Below are the code and all the weights of a small trained network. Each question names an input and a target symbol and asks about switching units off, where a switched-off unit gives its printed mean instead of its output.

import numpy as np


def w(rows, s, z=0):
    codes = np.array(rows[::2]) - 128.0
    scale = np.full(codes.shape[1], s)
    scale[-1] = z or s
    return codes * scale


def f(y):
    return np.maximum(y, 0)


def softmax(a):
    e = np.exp(a - a.max(-1, keepdims=True))
    return e / e.sum(-1, keepdims=True)


def log_softmax(a):
    a = a - a.max(-1, keepdims=True)
    return a - np.log(np.exp(a).sum(-1, keepdims=True))


def net(x, mask):
    ids = ['αβδεθλμπτφψ'.index(c) for c in x.split()]
    T = len(ids)
    res = E[ids] + P[:T]
    u = 0
    for l in range(3):
        r = res
        for j in range(2):
            rows = slice(2 * j, 2 * j + 2)
            q, k, v = (r @ M[l][rows].T for M in (Q, K, V))
            z = softmax(np.where(np.tri(T) > 0, q @ k.T / 2**0.5, -1e9)) @ v
            o = O[l][rows]
            res = res + np.where(mask[u + j], z, o[:, -1]) @ o[:, :-1]
        u += 2
        y = f(res @ A[l][:, :-1].T + A[l][:, -1])
        res = res + np.where(mask[u : u + 4], y, B[l][:, -1]) @ B[l][:, :-1]
        u += 4
    return log_softmax(res[-1] @ U[:, :-1].T + U[:, -1])


Q, K, V, O, A, B = {}, {}, {}, {}, {}, {}
E = w([
[64,24,166],'α',
[30,110,212],'β',
[107,70,88],'δ',
[144,151,166],'ε',
[192,230,20],'θ',
[133,56,114],'λ',
[238,127,177],'μ',
[101,168,65],'π',
[94,177,74],'τ',
[48,123,15],'φ',
[91,254,83],'ψ',
],0.0067)
P = w([
[161,84,153],'0',
[4,57,145],'1',
[217,95,98],'2',
[10,69,164],'3',
[223,101,68],'4',
[11,83,176],'5',
[226,101,68],'6',
],0.0037)
Q[0] = w([
[251,189,168],'L0H0',
[54,78,154],'L0H0',
[116,108,157],'L0H1',
[105,112,104],'L0H1',
],0.026)
K[0] = w([
[148,228,254],'L0H0',
[181,25,62],'L0H0',
[141,81,69],'L0H1',
[177,161,147],'L0H1',
],0.016)
V[0] = w([
[20,179,114],'L0H0',
[170,102,151],'L0H0',
[177,189,184],'L0H1',
[135,113,254],'L0H1',
],0.0039)
O[0] = w([
[90,133,2,254],'L0H0',
[132,128,197,67],'L0H0',
[158,90,31,10],'L0H1',
[160,161,16,168],'L0H1',
],0.0036,6.7e-05)
A[0] = w([
[186,155,209,35],'L0N0',
[54,250,50,91],'L0N1',
[136,27,183,4],'L0N2',
[216,164,136,20],'L0N3',
],0.011,0.0023)
B[0] = w([
[138,168,9,169],'L0N0',
[124,222,239,254],'L0N1',
[58,163,33,164],'L0N2',
[42,58,134,169],'L0N3',
],0.013,0.0027)
Q[1] = w([
[188,90,214],'L1H0',
[163,253,120],'L1H0',
[93,149,114],'L1H1',
[167,147,75],'L1H1',
],0.019)
K[1] = w([
[144,232,129],'L1H0',
[254,139,88],'L1H0',
[175,121,105],'L1H1',
[105,109,67],'L1H1',
],0.018)
V[1] = w([
[204,183,105],'L1H0',
[151,155,121],'L1H0',
[157,104,175],'L1H1',
[63,254,43],'L1H1',
],0.0043)
O[1] = w([
[235,147,164,113],'L1H0',
[163,128,148,128],'L1H0',
[92,175,113,109],'L1H1',
[127,38,251,252],'L1H1',
],0.0032,0.0019)
A[1] = w([
[242,144,163,74],'L1N0',
[161,7,202,252],'L1N1',
[107,34,74,67],'L1N2',
[38,72,143,147],'L1N3',
],0.012,0.0037)
B[1] = w([
[64,136,84,166],'L1N0',
[92,250,90,253],'L1N1',
[163,74,227,193],'L1N2',
[56,102,113,241],'L1N3',
],0.02,0.003)
Q[2] = w([
[152,110,163],'L2H0',
[176,81,3],'L2H0',
[74,179,184],'L2H1',
[147,208,232],'L2H1',
],0.021)
K[2] = w([
[90,119,159],'L2H0',
[230,20,87],'L2H0',
[123,199,71],'L2H1',
[147,248,121],'L2H1',
],0.019)
V[2] = w([
[14,138,131],'L2H0',
[153,222,91],'L2H0',
[130,143,178],'L2H1',
[111,96,1],'L2H1',
],0.0073)
O[2] = w([
[94,160,20,255],'L2H0',
[209,169,97,181],'L2H0',
[121,184,170,143],'L2H1',
[152,3,49,106],'L2H1',
],0.0053,0.009)
A[2] = w([
[162,118,52,252],'L2N0',
[203,185,116,236],'L2N1',
[169,107,249,163],'L2N2',
[108,84,239,154],'L2N3',
],0.013,0.0039)
B[2] = w([
[186,134,1,211],'L2N0',
[199,84,221,254],'L2N1',
[64,13,123,152],'L2N2',
[174,93,78,161],'L2N3',
],0.017,0.0077)
U = w([
[252,108,88,168],'α',
[83,128,137,166],'β',
[110,155,160,141],'δ',
[146,31,98,1],'ε',
[104,92,117,166],'θ',
[132,89,190,139],'λ',
[55,204,161,134],'μ',
[163,255,226,63],'π',
[121,221,51,100],'τ',
[54,134,124,91],'φ',
[105,181,166,159],'ψ',
],0.0069,0.0052)

Each question gives the input, a string of symbols that net reads in full, and the target symbol t.
The units are the heads (2 rows each of Q, K, V and O) and the neurons (one row each of A and B). Each row of codes is followed by its name. A weight is (code - 128) times the scale printed after its matrix; where a second scale follows, it is the last column's (O, A, B and U).
mask holds one flag per unit, layer by layer, with each layer's heads first. A switched-off unit (its flag False) gives its mean, the last column of its rows in O or B, instead of its output. The means were averaged over made-up inputs and are rounded, as every weight is.
A unit's drop is (log p(t) with every unit on - log p(t) with that unit switched off) / (log p(t) with every unit on - log p(t) with every unit switched off).
k most important neurons: the k neurons with the biggest drops, biggest first
k most important neurons of layer l: the k neurons of layer l with the biggest drops, biggest first
heads that matter: for each layer, one digit per head in row order, 1 if its drop is at least 0.15 and else 0, layers parted by /
input α ε μ ψ λ, target π: 3 most important neurons of layer 0 : (L0N1; L0N3; L0N0)
input ε ε ε, target α: 4 most important neurons : (L0N1; L2N0; L1N3; L1N2)
input ψ ε ε, target α: 2 most important neurons of layer 0 : (L0N1; L0N2)
input θ ψ ψ π μ, target π: heads that matter : 00 / 00 / 01
input φ φ ψ θ β, target τ: 3 most important neurons of layer 0 : (L0N1; L0N0; L0N3)
input μ β ψ φ δ, target π: heads that matter : 01 / 00 / 01
input λ φ ε ε ψ β λ, target τ: heads that matter : 00 / 11 / 10
input φ φ μ, target ε: heads that matter : 11 / 00 / 10
input ε θ π ψ δ λ φ, target π: 3 most important neurons : (L0N1; L0N2; L1N3)
input ψ λ φ τ ε β δ, target τ: heads that matter : 00 / 11 / 10
input π β λ, target τ: heads that matter : 00 / 00 / 10
input ε τ π β φ, target τ: 3 most important neurons of layer 1 : (L1N1; L1N3; L1N2)
input μ β φ τ τ, target τ: 2 most important neurons of layer 1 : (L1N1; L1N3)
input ε β φ, target τ: 2 most important neurons of layer 0 : (L0N0; L0N1)
input θ λ δ α, target ε: 3 most important neurons : (L0N2; L2N3; L0N1)
input λ π θ ε ε ε φ, target α: 3 most important neurons : (L1N1; L1N3; L1N2)
input ε μ ε ε, target τ: heads that matter : 00 / 00 / 01
input φ ψ ψ φ μ φ ψ, target π: 2 most important neurons of layer 0 : (L0N1; L0N3)
input ε β ε α, target ε: 3 most important neurons : (L0N2; L0N1; L2N3)
input δ δ μ ε μ ψ, target λ: 3 most important neurons : (L2N2; L1N1; L0N1)
input ε α θ ε β, target τ: 2 most important neurons of layer 0 : (L0N1; L0N0)
input ε ψ δ θ π, target π: 3 most important neurons : (L0N1; L1N3; L1N2)
input ψ μ ψ θ, target π: most important neuron of layer 1 : (L1N0)
input τ φ τ ε ε θ, target π: 3 most important neurons : (L0N1; L0N3; L2N1)
input ψ δ μ ε, target τ: most important neuron of layer 2 : (L2N0)
input μ θ τ ε φ, target α: heads that matter : 00 / 00 / 10
input λ ε ψ β τ φ, target μ: 2 most important neurons of layer 1 : (L1N3; L1N0)
input ε ε ψ π μ, target π: heads that matter : 00 / 01 / 01
input ε ε ψ β, target φ: 3 most important neurons : (L1N3; L0N2; L2N1)
